What each symbol does to the points:
at | ~ & ! %
z160 | z734 z913 z221 z287
z734 | z290 z160 z257 z913
z37 | z778 z493 z242 z555
z337 | z699 z290 z913 z734
z287 | z913 z257 z374 z221
z836 | z219 z725 z547 z309
z330 | z221 z374 z142 z873
z926 | z384 z736 z960 z73
z384 | z590 z926 z847 z736
z700 | z242 z458 z124 z539
z493 | z37 z555 z700 z210
z309 | z725 z212 z384 z547
z242 | z210 z700 z30 z458
z960 | z847 z167 z699 z144
z913 | z160 z287 z330 z257
z144 | z167 z621 z290 z699
z73 | z736 z847 z144 z960
z547 | z212 z590 z736 z384
z158 | z142 z70 z493 z778
z847 | z73 z960 z621 z167
z621 | z144 z699 z734 z337
z555 | z493 z210 z458 z242
z699 | z621 z337 z160 z290
z70 | z158 z778 z555 z37
z873 | z374 z582 z70 z142
z458 | z700 z539 z219 z30
z582 | z873 z142 z778 z158
z212 | z309 z547 z926 z590
z725 | z836 z309 z590 z212
z374 | z330 z873 z158 z582
z539 | z458 z30 z836 z124
z142 | z582 z158 z37 z70
z210 | z555 z242 z539 z700
z736 | z926 z73 z167 z847
z257 | z287 z221 z873 z330
z290 | z337 z734 z287 z160
z124 | z30 z219 z309 z836
z221 | z257 z330 z582 z374
z778 | z70 z37 z210 z493
z167 | z960 z144 z337 z621
z590 | z547 z384 z73 z926
z30 | z539 z124 z725 z219
z219 | z124 z836 z212 z725

In the rows, 424 stands for zero.

The rows follow the links: the fewer symbols apart two points are, the more alike their rows tend to be.

Each row is also shifted at random along 4 hidden directions that mean nothing.

Some points, each with a row of numbers:
z590	[ 265  274  367  324  584  432  414  295  334  402  369  496  462  641  445  435  377  389  445  344  276  449  522  236  392  493  453]
z124	[  95  400  670  305  377  306  341  271  371  292  346  471  518  322  531  433  448  409  456  554  296  353  473  372  546  587  506]
z219	[ 455  431  572  368  554  278  317  343  555  266  293  552  522  383  336  472  493  396  441  513  289  405  606  397  667  451  440]
z290	[ 686  370  308  410  436  469  292  295  722  521  122  301  542  577  502  556  531  336  348  306  537  435  518  430  372  305  734]
z144	[ 512  360  172  530  594  441  495  402  521  582  384  529  367  575  302  451  419  451  396  360  556  472  473  444  422  455  348]
z913	[ 335  456  441  494  457  530  356  331  568  565  331  388  503  325  220  437  466  355  403  451  636  263  446  574  315  415  493]
z699	[ 560  320  199  505  482  545  599  367  315  587  503  409  358  529  396  472  358  469  391  313  543  444  362  340  240  408  385]
z337	[ 438  319  260  472  554  639  540  350  287  592  511  385  405  528  261  429  357  374  445  311  525  337  450  313  154  357  443]
z736	[ 408  256  473  483  615  523  560  447  402  454  365  517  604  421  287  457  441  373  407  419  416  385  656  270  410  467  495]
z37	[ 595  613  548  395  465  325  265  456  572  333  418  444  396  306  134  404  438  362  457  489  396  315  481  588  530  250  347]
z778	[ 624  598  590  414  266  352  307  454  582  326  345  365  442  210  430  447  508  401  420  496  422  388  395  572  547  329  475]
z555	[ 313  587  464  344  404  322  303  574  368  338  552  467  293  409  326  304  362  452  485  460  333  448  341  535  469  378  236]
z547	[ 317  307  334  311  464  305  380  405  469  387  315  476  448  655  692  451  447  466  413  343  275  576  469  300  531  568  485]
z836	[ 676  379  514  503  510  290  552  206  366  299  555  635  395  290  268  540  398  506  418  609  313  416  476  364  616  465  236]
z582	[ 431  523  423  291  308  459  196  335  501  415  313  217  379  514  467  402  413  346  457  332  437  349  337  479  284  264  577]
z847	[ 330  309  398  591  480  481  643  633  438  521  425  554  559  332  484  430  488  455  389  473  544  496  513  409  495  616  399]
z242	[ 205  527  463  182  409  290  146  525  501  292  333  377  319  631  556  287  438  368  487  314  213  480  428  454  474  383  445]
z158	[ 354  542  587  364  436  524  275  450  352  382  434  277  445  341  169  335  382  277  476  413  416  218  456  463  265  229  479]
z142	[ 663  509  509  406  281  497  409  295  317  382  507  239  366  307  383  471  396  387  425  447  457  306  317  416  285  229  495]

In each set, the symbols that take the first to the second take the third to the fourth, perhaps in another order. Give the fourth.
Answers are names.
A [ 238  285  455  527  479  477  588  514  419  510  370  540  625  364  472  438  472  411  393  483  493  459  536  353  467  612  482]
B [ 302  219  419  374  399  415  474  189  313  390  349  435  481  519  687  522  423  465  388  450  331  452  432  231  426  579  558]
C [ 604  543  310  361  413  429  253  174  470  498  457  313  222  521  255  485  374  412  415  352  507  338  298  534  281  238  371]
D z257

A [ 217  408  650  377  504  418  444  428  293  276  463  521  489  296  320  393  416  397  482  544  265  314  548  325  487  492  418]
B [ 244  388  377  379  642  335  435  294  322  377  513  637  361  549  231  413  357  453  474  455  298  415  491  355  491  522  210]
C [ 445  339  331  585  480  409  590  580  566  536  357  563  516  412  508  460  474  498  369  447  556  547  492  461  547  597  396]
D z699

A [ 384  434  532  261  384  386  330  672  398  260  357  357  476  525  575  305  437  350  490  337  197  486  509  347  497  310  526]
B [ 413  399  362  350  595  254  371  430  521  360  340  601  404  594  424  435  455  457  436  397  297  562  541  405  652  495  347]
C [ 623  370  219  586  540  413  574  626  603  542  363  562  462  487  442  428  485  487  391  369  548  598  520  482  551  484  357]
D z160

A [ 354  386  369  361  521  245  363  413  516  345  338  602  410  557  553  433  465  476  429  431  286  592  474  395  654  564  375]
B [ 481  331  331  574  480  397  554  224  516  536  431  565  450  374  413  553  454  531  363  497  551  454  422  427  505  618  369]
C [ 267  468  510  226  308  346  254  372  314  262  441  355  360  511  601  367  391  433  493  394  210  459  341  353  426  414  452]
D z212

A [ 445  567  485  365  379  288  335  235  308  336  613  456  232  363  271  407  334  484  477  507  343  380  265  484  456  402  211]
B [ 804  480  439  326  436  348  389  426  364  242  501  396  344  501  379  447  357  417  460  374  192  452  446  331  466  165  393]
C [ 580  382  391  560  412  624  593  689  467  562  389  298  557  366  408  407  498  365  404  349  591  411  475  416  280  321  546]
D z287

A [ 156  562  640  379  297  396  279  335  378  361  455  347  400  232  340  383  434  382  471  540  438  270  330  545  412  456  412]
B [ 415  558  482  357  297  265  329  547  445  312  494  430  304  376  541  356  426  482  439  462  341  523  285  544  562  430  286]
C [ 548  389  421  432  598  307  490  351  400  357  476  648  401  435  259  471  405  474  436  508  298  468  504  385  621  469  228]
D z547

A [ 182  406  666  284  407  373  309  433  370  241  340  426  529  398  526  379  456  354  453  462  235  388  538  332  475  487  579]
B [ 396  425  548  225  450  356  296  268  312  243  439  360  403  500  409  426  365  374  486  407  183  354  459  292  404  328  478]
C [ 280  362  188  408  519  437  351  245  525  604  308  440  365  644  446  434  405  450  378  325  533  439  399  446  354  528  447]
D z167

A [ 359  285  330  348  515  372  452  284  372  376  409  509  397  624  558  464  405  455  421  372  276  519  456  267  468  525  398]
B [ 277  348  215  460  438  385  400  293  565  591  311  475  400  573  600  479  443  500  358  383  549  510  368  469  456  615  424]
C [ 500  335  316  421  504  322  548  510  352  366  497  562  385  544  544  421  400  508  438  383  297  602  453  322  549  495  300]
D z167

A [ 197  446  456  540  292  510  427  137  372  580  507  390  348  208  351  478  406  487  383  564  673  260  229  563  293  597  385]
B [ 391  543  436  344  406  562  307  612  346  440  460  250  374  483  288  279  375  318  468  278  434  337  420  457  202  197  460]
C [ 544  535  295  459  347  412  348  280  451  523  510  353  235  435  348  454  372  485  408  400  559  386  254  569  331  355  321]
D z70

A [ 113  441  601  311  493  280  296  613  570  285  247  540  563  422  528  332  524  376  459  465  299  477  601  445  653  563  493]
B [ 533  362  368  410  508  250  426  197  455  347  429  604  351  515  480  524  405  527  399  476  304  541  414  363  615  534  282]
C [ 361  568  526  407  275  309  353  567  431  319  512  420  340  282  494  346  424  476  455  497  390  472  316  579  532  452  283]
D z242

A [ 537  283  358  594  667  474  598  284  457  505  436  609  504  379  111  521  414  438  399  492  512  358  596  368  453  477  333]
B [ 464  379  395  456  421  550  374  195  518  548  285  304  515  408  364  512  455  345  380  407  577  287  455  435  281  370  639]
C [ 389  392  440  544  349  584  540  498  417  553  421  345  511  275  408  433  459  381  395  451  633  333  424  450  276  440  525]
D z582

A [ 583  540  599  467  342  485  448  561  355  351  512  334  424  188  254  374  409  359  453  508  425  311  428  496  388  246  432]
B [ 474  456  514  268  363  379  362  696  424  242  380  350  467  492  608  336  441  351  476  342  186  524  500  337  506  288  514]
C [ 447  505  358  356  373  502  314  357  331  479  507  263  285  502  328  378  352  389  446  350  453  339  298  481  210  251  404]
D z555

A [ 530  387  424  574  292  553  530  452  495  545  378  306  520  264  484  491  484  414  381  455  616  384  367  487  343  438  564]
B [ 244  561  297  384  490  470  247  551  498  547  427  364  297  555  244  271  388  375  457  309  529  378  362  596  308  350  350]
C [ 241  378  622  291  317  398  402  427  263  251  445  367  451  392  589  381  400  381  469  475  223  399  420  293  440  441  512]
D z725

A [ 170  595  591  292  415  299  126  287  530  358  343  404  380  317  272  349  436  359  466  509  407  279  405  601  492  418  420]
B [ 317  457  465  257  390  391  336  322  223  274  522  377  324  505  465  379  352  403  483  404  214  409  361  307  381  377  373]
C [ 345  221  459  427  496  492  549  330  356  428  369  464  572  454  502  488  420  395  410  452  383  416  558  233  395  518  547]
D z167

A [ 131  330  245  392  413  529  395  292  398  598  380  366  388  602  534  422  407  449  393  316  533  437  340  417  243  571  481]
B [ 492  535  287  450  262  408  335  341  492  518  454  315  272  453  490  442  413  486  390  396  559  468  226  590  370  393  364]
C [ 377  510  384  587  321  527  532  595  398  577  546  393  359  260  386  357  413  508  401  467  657  418  261  604  336  483  271]
D z778

A [ 538  355  279  578  616  418  533  531  606  518  327  574  517  444  315  477  478  454  384  393  541  493  567  462  555  481  380]
B [ 565  373  201  406  506  447  355  279  600  581  270  400  419  683  426  498  449  421  365  269  510  458  462  417  348  365  534]
C [ 565  584  416  322  395  298  333  652  443  279  484  433  300  476  441  327  395  429  474  362  274  521  393  488  546  296  285]
D z539

A [ 634  336  182  456  470  503  473  356  496  548  364  381  389  605  432  511  425  454  374  290  523  511  398  386  328  366  475]
B [ 554  319  253  481  366  543  530  353  399  548  425  320  437  518  554  490  419  451  366  345  541  444  369  348  250  426  521]
C [ 140  548  339  466  389  498  394  500  355  590  543  395  278  383  295  293  357  431  436  418  610  358  259  595  277  477  270]
D z330

A [ 588  418  583  394  396  435  545  693  265  241  514  383  504  340  506  378  405  382  475  415  221  475  503  287  466  293  444]
B [ 373  362  328  320  489  240  297  239  530  356  282  529  391  640  613  502  462  478  407  386  268  564  465  372  614  560  427]
C [ 578  533  408  335  329  479  231  435  511  403  350  226  394  481  431  413  449  350  424  314  409  380  373  478  312  192  571]
D z555

